Below is a small trained network, with its code and all its weights. Each question gives an input and a class and asks what happens when units are switched off, that is, made to give their printed mean instead of their output.

import numpy as np


def w(rows, s, z=0):
    codes = np.array(rows[::2]) - 128.0
    scale = np.full(codes.shape[1], s)
    scale[-1] = z or s
    return codes * scale


def norm(h):
    return h / np.sqrt((h * h).mean(-1, keepdims=True) + 1e-5)


def f(y):
    return y / 2 * (1 + np.tanh(0.7978845608 * (y + 0.044715 * y**3)))


def log_softmax(a):
    a = a - a.max(-1, keepdims=True)
    return a - np.log(np.exp(a).sum(-1, keepdims=True))


def net(x, mask):
    res = np.array(x, float).reshape(1, 7) / 4 @ E
    u = 0
    for l in range(2):
        y = f(norm(res) @ A[l][:, :-1].T + A[l][:, -1])
        res = res + np.where(mask[u : u + 7], y, B[l][:, -1]) @ B[l][:, :-1]
        u += 7
    return log_softmax(norm(res)[-1] @ U[:, :-1].T + U[:, -1])


A, B = {}, {}
E = w([
[171,112,182,159,143,120,77,107,254,113],'x0',
[103,104,151,236,140,190,100,96,89,86],'x1',
[129,128,127,127,129,129,126,127,125,127],'x2',
[82,79,60,132,136,132,188,122,205,72],'x3',
[54,110,236,104,66,120,157,150,138,104],'x4',
[139,143,140,164,170,86,157,189,118,101],'x5',
[148,144,107,71,92,126,34,161,109,13],'x6',
],0.007)
A[0] = w([
[124,100,111,83,65,189,94,5,130,164,66],'L0N0',
[216,111,179,145,172,139,76,101,245,128,3],'L0N1',
[162,195,158,199,202,112,181,255,126,82,108],'L0N2',
[159,224,172,158,115,126,68,139,74,189,56],'L0N3',
[226,190,21,160,187,132,120,67,125,134,51],'L0N4',
[160,104,142,122,156,119,201,93,145,222,58],'L0N5',
[159,83,107,34,135,114,98,170,122,87,87],'L0N6',
],0.0072,0.0051)
B[0] = w([
[38,103,95,141,217,2,48,149,131,152,191],'L0N0',
[194,44,92,175,50,103,155,200,59,136,247],'L0N1',
[40,73,89,94,136,91,35,74,141,172,249],'L0N2',
[189,62,143,32,227,184,146,71,152,98,232],'L0N3',
[61,176,220,124,41,68,183,45,111,84,254],'L0N4',
[108,198,134,173,154,160,112,205,147,124,221],'L0N5',
[124,200,126,193,169,126,141,160,153,162,220],'L0N6',
],0.0094,0.0031)
A[1] = w([
[142,128,136,187,167,154,178,128,135,193,24],'L1N0',
[159,171,94,127,98,147,70,144,140,46,114],'L1N1',
[140,133,104,85,140,127,87,147,100,69,139],'L1N2',
[100,94,133,215,160,192,98,98,75,71,28],'L1N3',
[92,95,44,139,146,136,197,109,174,56,40],'L1N4',
[152,151,114,90,149,76,152,177,134,139,3],'L1N5',
[99,126,48,88,124,152,174,127,2,146,12],'L1N6',
],0.0099,0.0027)
B[1] = w([
[75,181,101,165,172,158,132,186,55,45,193],'L1N0',
[52,147,138,188,170,180,194,152,54,194,224],'L1N1',
[86,119,140,224,196,152,190,143,155,136,218],'L1N2',
[174,206,34,1,63,98,184,143,237,176,252],'L1N3',
[219,126,227,81,195,166,49,86,40,139,235],'L1N4',
[148,122,37,87,106,171,143,67,204,137,165],'L1N5',
[186,50,145,207,75,118,75,160,177,95,219],'L1N6',
],0.0089,0.0045)
U = w([
[60,241,121,247,215,198,186,227,75,150,77],'0',
[249,24,120,234,15,122,111,202,104,113,167],'1',
[238,103,218,27,244,222,89,71,63,107,50],'2',
[157,213,23,36,67,137,166,143,184,160,177],'3',
[3,76,77,134,184,1,11,105,113,152,28],'4',
[77,197,239,126,21,75,191,80,76,68,254],'5',
],0.0092,0.0042)

Each question gives the input, the list of numbers given to net, and the class t.
The units are the neurons (one row each of A and B). Each row of codes is followed by its name. A weight is (code - 128) times the scale printed after its matrix; where a second scale follows, it is the last column's (A, B and U).
mask holds one flag per neuron, layer by layer. A switched-off neuron (its flag False) gives its mean, the last column of its row in B, instead of its output. The means were averaged over made-up inputs and are rounded, as every weight is.
A unit's drop is (log p(t) with every unit on - log p(t) with that unit switched off) / (log p(t) with every unit on - log p(t) with every unit switched off).
The circuit of an input: a set's keep is (log p(t) with only the set's units on - log p(t) with every unit switched off) / (log p(t) with every unit on - log p(t) with every unit switched off). Starting from the 12 units with the biggest drops (on a tie, the unit counted first), units are removed one at a time, each time the one whose removal leaves the highest keep (on an exact tie, the one counted first), for as long as the keep stays at least 0.8.
circuit, biggest first: the units of the circuit, biggest drop first
k most important neurons: the k neurons with the biggest drops, biggest first
top k neurons in layer l: the k neurons of layer l with the biggest drops, biggest first
input [3,7,-8,-5,4,8,8], class 0: circuit, biggest first : [L1N1]
input [-6,8,-8,-6,0,-7,1], class 3: top 2 neurons in layer 1 : [L1N3; L1N4]
input [4,8,-7,8,2,-6,-1], class 2: 2 most important neurons : [L1N4; L0N5]
input [-6,-8,4,-5,6,1,-5], class 3: circuit, biggest first : [L1N5; L0N4]
input [4,2,4,5,-1,4,1], class 2: 2 most important neurons : [L1N4; L1N6]
input [3,8,4,-7,0,0,3], class 3: 2 most important neurons : [L1N3; L1N4]
input [-8,-2,-4,-7,3,-8,8], class 0: 2 most important neurons : [L1N2; L0N1]
input [8,-7,-7,-6,-2,-6,-3], class 1: 2 most important neurons : [L0N1; L1N3]
input [5,6,-2,8,-1,8,2], class 2: 2 most important neurons : [L1N4; L0N0]
input [7,-6,7,1,-8,6,2], class 5: 3 most important neurons : [L0N4; L1N6; L1N3]
input [-4,5,-1,-6,-6,-2,6], class 0: top 2 neurons in layer 1 : [L1N2; L1N1]
input [-5,-8,-5,-6,8,-1,5], class 3: 2 most important neurons : [L1N5; L0N4]
input [0,-6,6,4,-3,-7,-4], class 4: 2 most important neurons : [L0N0; L1N3]
input [-6,2,-1,-5,-7,-8,7], class 4: 3 most important neurons : [L0N0; L0N1; L0N5]
input [7,1,8,3,3,8,-3], class 4: circuit, biggest first : [L0N2]
input [7,6,-4,4,-6,8,-6], class 4: 2 most important neurons : [L0N2; L1N6]
input [7,-7,-5,-7,1,0,-2], class 1: top 2 neurons in layer 1 : [L1N3; L1N4]
input [-7,-2,0,-6,-5,-3,2], class 1: top 2 neurons in layer 1 : [L1N6; L1N4]
input [-7,-6,-2,6,3,-5,-7], class 0: top 4 neurons in layer 0 : [L0N5; L0N1; L0N2; L0N3]
input [-8,7,-6,-8,-7,8,1], class 1: top 2 neurons in layer 1 : [L1N6; L1N4]
input [-4,-1,-8,-2,-6,-3,6], class 0: circuit, biggest first : [L1N2]
input [1,8,3,-5,-1,5,5], class 3: top 2 neurons in layer 1 : [L1N3; L1N4]
